Here is a tiny trained network, its code and every weight. The questions are about switching its units off for an input and a target symbol, where a switched-off unit gives its printed mean instead of its output.

import numpy as np


def w(rows, s, z=0):
    codes = np.array(rows[::2]) - 128.0
    scale = np.full(codes.shape[1], s)
    scale[-1] = z or s
    return codes * scale


def f(y):
    return y / 2 * (1 + np.tanh(0.7978845608 * (y + 0.044715 * y**3)))


def softmax(a):
    e = np.exp(a - a.max(-1, keepdims=True))
    return e / e.sum(-1, keepdims=True)


def log_softmax(a):
    a = a - a.max(-1, keepdims=True)
    return a - np.log(np.exp(a).sum(-1, keepdims=True))


def net(x, mask):
    ids = ['Δβγζηθλτψω'.index(c) for c in x.split()]
    T = len(ids)
    res = E[ids] + P[:T]
    u = 0
    for l in range(2):
        r = res
        for j in range(2):
            rows = slice(2 * j, 2 * j + 2)
            q, k, v = (r @ M[l][rows].T for M in (Q, K, V))
            z = softmax(np.where(np.tri(T) > 0, q @ k.T / 2**0.5, -1e9)) @ v
            o = O[l][rows]
            res = res + np.where(mask[u + j], z, o[:, -1]) @ o[:, :-1]
        u += 2
        y = f(res @ A[l][:, :-1].T + A[l][:, -1])
        res = res + np.where(mask[u : u + 16], y, B[l][:, -1]) @ B[l][:, :-1]
        u += 16
    return log_softmax(res[-1] @ U[:, :-1].T + U[:, -1])


Q, K, V, O, A, B = {}, {}, {}, {}, {}, {}
E = w([
[187,83,138,82,73,224,162,233,14,206,158],'Δ',
[111,90,193,109,70,137,104,212,132,98,215],'β',
[124,51,184,160,128,144,170,157,136,148,130],'γ',
[122,49,160,106,148,202,103,104,61,172,109],'ζ',
[117,68,102,61,120,191,96,96,81,133,90],'η',
[183,115,196,100,20,113,196,224,159,79,105],'θ',
[189,133,86,72,54,111,180,216,48,241,111],'λ',
[84,147,142,95,243,112,115,169,122,215,100],'τ',
[211,101,71,147,134,89,190,140,167,145,132],'ψ',
[92,202,181,112,174,68,134,4,76,90,110],'ω',
],0.018)
P = w([
[16,1,96,117,230,131,219,151,211,62,110],'0',
[103,104,113,74,97,169,28,130,73,140,199],'1',
[106,105,109,82,57,136,106,124,113,155,191],'2',
[107,83,67,110,37,98,102,112,162,173,154],'3',
[112,59,88,97,72,79,123,112,195,163,142],'4',
[102,25,83,94,130,89,126,70,198,170,101],'5',
[112,40,152,100,181,56,143,135,207,170,73],'6',
[162,19,196,52,249,57,126,137,158,145,94],'7',
[188,26,188,26,215,41,170,186,193,107,126],'8',
],0.0087)
Q[0] = w([
[113,37,143,61,113,115,146,117,169,159,126],'0.h0',
[107,134,92,174,71,178,108,110,167,150,142],'0.h0',
[121,130,121,2,93,148,124,104,142,87,135],'0.h1',
[118,89,142,74,162,108,138,152,159,173,156],'0.h1',
],0.0084)
K[0] = w([
[192,147,143,117,158,79,155,74,193,129,46],'0.h0',
[153,206,99,167,81,123,67,167,92,151,189],'0.h0',
[187,169,197,125,126,100,129,91,155,165,77],'0.h1',
[111,84,93,76,136,136,161,189,160,122,2],'0.h1',
],0.0078)
V[0] = w([
[255,162,50,154,105,85,72,137,155,130,186],'0.h0',
[172,91,97,80,88,171,132,191,183,110,153],'0.h0',
[131,124,209,129,127,129,92,145,163,135,223],'0.h1',
[154,160,188,162,136,32,161,110,152,90,113],'0.h1',
],0.0079)
O[0] = w([
[156,214,210,110,185,144,129,144,91,133,111,1],'0.h0',
[195,1,126,128,168,142,145,148,110,74,85,160],'0.h0',
[139,46,206,176,111,108,126,140,155,107,183,111],'0.h1',
[77,109,123,138,145,131,173,75,82,158,125,56],'0.h1',
],0.011,0.0092)
A[0] = w([
[186,201,152,182,131,139,201,167,148,146,176,181],'0.n0',
[32,150,146,89,76,50,174,88,87,154,167,204],'0.n1',
[80,98,157,77,80,166,114,113,8,125,136,211],'0.n2',
[154,96,84,122,81,112,24,161,179,78,91,109],'0.n3',
[124,143,220,153,108,85,45,136,94,186,126,248],'0.n4',
[168,155,89,160,118,58,196,102,146,179,137,255],'0.n5',
[88,170,89,120,114,204,183,153,146,132,117,93],'0.n6',
[157,134,161,216,145,162,124,154,141,93,164,70],'0.n7',
[86,117,171,174,172,220,109,152,111,2,127,170],'0.n8',
[166,63,178,158,141,146,103,143,171,233,142,177],'0.n9',
[113,130,126,73,166,110,127,181,184,137,91,193],'0.n10',
[190,105,100,109,68,77,90,105,65,103,66,99],'0.n11',
[165,74,22,175,130,69,109,127,126,142,108,92],'0.n12',
[131,120,158,69,122,81,152,144,94,53,185,248],'0.n13',
[49,132,104,228,94,62,162,75,71,81,145,216],'0.n14',
[169,111,172,98,132,119,164,182,172,114,156,207],'0.n15',
],0.0074,0.0031)
B[0] = w([
[99,145,76,130,123,84,124,88,141,176,99,131],'0.n0',
[150,136,123,102,145,154,86,132,96,102,33,174],'0.n1',
[126,128,153,172,133,106,129,129,254,94,106,185],'0.n2',
[148,118,185,79,126,194,182,83,60,125,163,246],'0.n3',
[226,111,40,200,148,131,109,141,140,137,79,134],'0.n4',
[102,97,106,121,158,165,66,123,153,180,133,162],'0.n5',
[149,122,140,155,133,131,67,144,100,43,103,130],'0.n6',
[126,88,208,162,188,164,218,184,97,182,244,127],'0.n7',
[186,145,149,189,130,181,100,86,111,217,83,144],'0.n8',
[159,117,86,58,52,162,144,79,157,139,136,221],'0.n9',
[163,100,39,71,176,117,122,97,23,98,133,182],'0.n10',
[161,174,221,152,158,113,158,129,117,174,44,196],'0.n11',
[78,113,141,79,145,118,142,152,82,67,140,235],'0.n12',
[116,115,99,106,177,105,104,95,102,141,8,171],'0.n13',
[146,92,114,77,126,167,99,194,158,123,151,154],'0.n14',
[99,150,107,143,146,219,74,59,170,168,68,202],'0.n15',
],0.0067,0.013)
Q[1] = w([
[130,48,21,117,175,51,37,159,186,129,48],'1.h0',
[123,161,95,210,228,15,108,193,95,128,106],'1.h0',
[171,199,255,236,120,142,190,133,45,102,214],'1.h1',
[146,139,180,200,92,34,138,133,131,175,135],'1.h1',
],0.0054)
K[1] = w([
[105,50,65,138,146,156,117,148,93,139,89],'1.h0',
[129,176,119,169,111,176,109,148,147,37,122],'1.h0',
[157,254,245,159,118,103,93,154,101,188,173],'1.h1',
[169,83,106,99,83,81,154,163,177,163,127],'1.h1',
],0.0059)
V[1] = w([
[145,155,87,73,126,81,135,255,119,193,53],'1.h0',
[51,101,49,81,156,69,155,147,162,145,184],'1.h0',
[78,138,180,166,108,98,134,106,29,117,151],'1.h1',
[153,89,154,172,82,151,85,204,173,157,179],'1.h1',
],0.0077)
O[1] = w([
[151,133,202,145,105,101,89,155,31,131,119,136],'1.h0',
[169,144,129,122,143,67,201,65,108,133,144,227],'1.h0',
[102,86,163,4,145,131,116,74,161,139,115,9],'1.h1',
[32,88,49,175,66,209,145,48,38,155,131,26],'1.h1',
],0.011,0.012)
A[1] = w([
[143,100,154,168,87,104,242,54,132,175,129,142],'1.n0',
[71,104,125,76,69,90,171,149,93,2,2,102],'1.n1',
[165,140,86,246,73,68,165,58,72,104,105,130],'1.n2',
[43,151,60,130,121,211,165,32,79,182,86,6],'1.n3',
[100,69,79,155,128,163,32,174,156,139,85,114],'1.n4',
[120,167,106,113,114,113,112,87,78,171,48,226],'1.n5',
[140,12,112,139,107,107,145,183,108,103,115,83],'1.n6',
[122,188,183,67,124,120,149,126,167,193,96,187],'1.n7',
[77,170,87,94,196,120,175,61,171,162,134,197],'1.n8',
[101,146,119,253,201,58,139,171,144,115,78,119],'1.n9',
[136,121,35,208,127,155,98,133,64,93,128,190],'1.n10',
[72,86,95,101,185,140,149,198,128,118,122,111],'1.n11',
[103,142,146,150,153,107,221,123,215,102,177,175],'1.n12',
[92,91,69,116,203,101,74,181,93,165,199,121],'1.n13',
[93,64,196,146,171,177,110,104,98,56,148,38],'1.n14',
[161,129,143,18,133,84,128,93,141,152,152,53],'1.n15',
],0.0071,0.0025)
B[1] = w([
[157,94,125,131,165,92,124,134,125,112,101,228],'1.n0',
[124,158,94,137,120,140,104,131,169,167,175,214],'1.n1',
[1,96,111,107,114,136,101,191,150,86,169,200],'1.n2',
[81,122,181,120,160,102,118,117,170,175,175,210],'1.n3',
[146,139,153,135,104,106,166,85,160,131,96,191],'1.n4',
[148,76,153,181,98,113,112,151,104,138,193,167],'1.n5',
[84,106,169,83,115,103,91,101,87,138,56,242],'1.n6',
[149,130,68,143,145,141,107,128,116,80,178,188],'1.n7',
[153,133,118,154,120,115,118,141,76,123,160,188],'1.n8',
[129,146,84,148,112,171,157,111,150,152,178,173],'1.n9',
[107,198,149,88,135,145,159,156,77,67,139,185],'1.n10',
[131,197,129,190,105,143,160,107,97,136,150,167],'1.n11',
[112,171,83,130,125,157,76,140,97,161,96,176],'1.n12',
[101,66,200,153,38,131,178,105,167,102,107,145],'1.n13',
[131,193,133,139,105,129,66,183,168,134,120,156],'1.n14',
[89,180,131,146,85,165,167,107,117,108,169,252],'1.n15',
],0.008,0.014)
U = w([
[127,148,124,154,146,166,141,109,99,57,91,3],'Δ',
[119,154,187,117,174,146,140,84,137,152,138,64],'β',
[103,79,124,117,205,154,123,161,126,96,134,52],'γ',
[206,66,80,107,93,156,55,4,110,111,148,174],'ζ',
[125,162,151,19,181,152,124,113,151,88,131,104],'η',
[111,117,148,103,171,69,149,117,185,120,29,154],'θ',
[118,158,194,93,170,94,92,101,96,189,117,167],'λ',
[140,120,198,134,102,72,204,66,122,63,126,35],'τ',
[170,109,148,197,254,182,202,148,132,107,136,178],'ψ',
[128,165,97,162,121,77,69,107,174,115,136,236],'ω',
],0.0054,0.0029)

Each question gives the input, a string of symbols that net reads in full, and the target symbol t.
The units are the heads (2 rows each of Q, K, V and O) and the neurons (one row each of A and B). Each row of codes is followed by its name. A weight is (code - 128) times the scale printed after its matrix; where a second scale follows, it is the last column's (O, A, B and U).
mask holds one flag per unit, layer by layer, with each layer's heads first. A switched-off unit (its flag False) gives its mean, the last column of its rows in O or B, instead of its output. The means were averaged over made-up inputs and are rounded, as every weight is.
A unit's drop is (log p(t) with every unit on - log p(t) with that unit switched off) / (log p(t) with every unit on - log p(t) with every unit switched off).
The circuit of an input: a set's keep is (log p(t) with only the set's units on - log p(t) with every unit switched off) / (log p(t) with every unit on - log p(t) with every unit switched off). Starting from the 12 units with the biggest drops (on a tie, the unit counted first), units are removed one at a time, each time the one whose removal leaves the highest keep (on an exact tie, the one counted first), for as long as the keep stays at least 0.8.
circuit, biggest first: the units of the circuit, biggest drop first
unit that matters most: the unit with the biggest drop
top k neurons: the k neurons with the biggest drops, biggest first
k most important neurons of layer l: the k neurons of layer l with the biggest drops, biggest first
which heads matter: for each layer, one digit per head in row order, 1 if its drop is at least 0.15 and else 0, layers parted by /
input λ ψ ζ λ γ η λ Δ, target λ: circuit, biggest first : 1.h0; 1.n6
input η τ ζ θ θ, target η: top 2 neurons : 0.n3; 0.n12
input λ ω ζ, target ω: top 2 neurons : 0.n3; 1.n6
input γ ζ ζ η β ψ Δ λ, target γ: top 3 neurons : 1.n2; 0.n14; 0.n10
input λ Δ ζ ζ, target λ: circuit, biggest first : 1.h0; 0.h1
input γ β ζ, target γ: top 3 neurons : 0.n14; 1.n2; 1.n3
input λ β λ ζ, target λ: circuit, biggest first : 1.h0; 0.h1; 0.h0
input Δ η Δ ζ Δ λ, target λ: which heads matter : 01 / 10
input ω ζ β λ ζ ζ ζ, target ω: circuit, biggest first : 0.h0
input ζ η λ ζ η τ β γ ζ, target ζ: which heads matter : 11 / 01
input ζ θ λ θ Δ γ, target ζ: circuit, biggest first : 0.n9; 1.h1; 0.n15; 0.h0
input β ζ η θ, target β: which heads matter : 01 / 11
input Δ γ τ, target Δ: circuit, biggest first : 1.h1; 1.n10; 0.h1
input η τ λ ζ θ ψ, target ψ: circuit, biggest first : 0.h0
input λ Δ ω γ η η τ, target τ: top 2 neurons : 1.n13; 0.n10
input Δ ζ ω ω ζ λ Δ θ, target Δ: circuit, biggest first : 1.h1; 0.h0; 0.n15
input ω η λ, target ω: which heads matter : 11 / 01
input τ ζ η ψ ζ θ λ, target τ: top 2 neurons : 0.n10; 0.n3
input ω ω ω ψ ω ζ τ, target ω: circuit, biggest first : 0.h0; 0.n3
input λ β τ Δ ψ β, target ψ: circuit, biggest first : 0.h0; 1.n6
input θ ζ λ ω ω, target θ: 2 most important neurons of layer 1 : 1.n4; 1.n15
input Δ τ ζ η ω ω Δ ω, target ω: 3 most important neurons of layer 0 : 0.n3; 0.n12; 0.n10
input λ β γ Δ β γ ω ζ η, target λ: circuit, biggest first : 1.h0; 0.h0
input η ω θ ω θ, target ω: which heads matter : 11 / 00
input β ψ γ, target ψ: circuit, biggest first : 0.h0; 0.n7
input ζ β ζ β Δ, target ζ: unit that matters most : 0.h1
input ζ η ω η ζ ω, target ζ: which heads matter : 11 / 01
input ζ β η θ η ψ γ β, target ζ: top 2 neurons : 0.n12; 0.n15
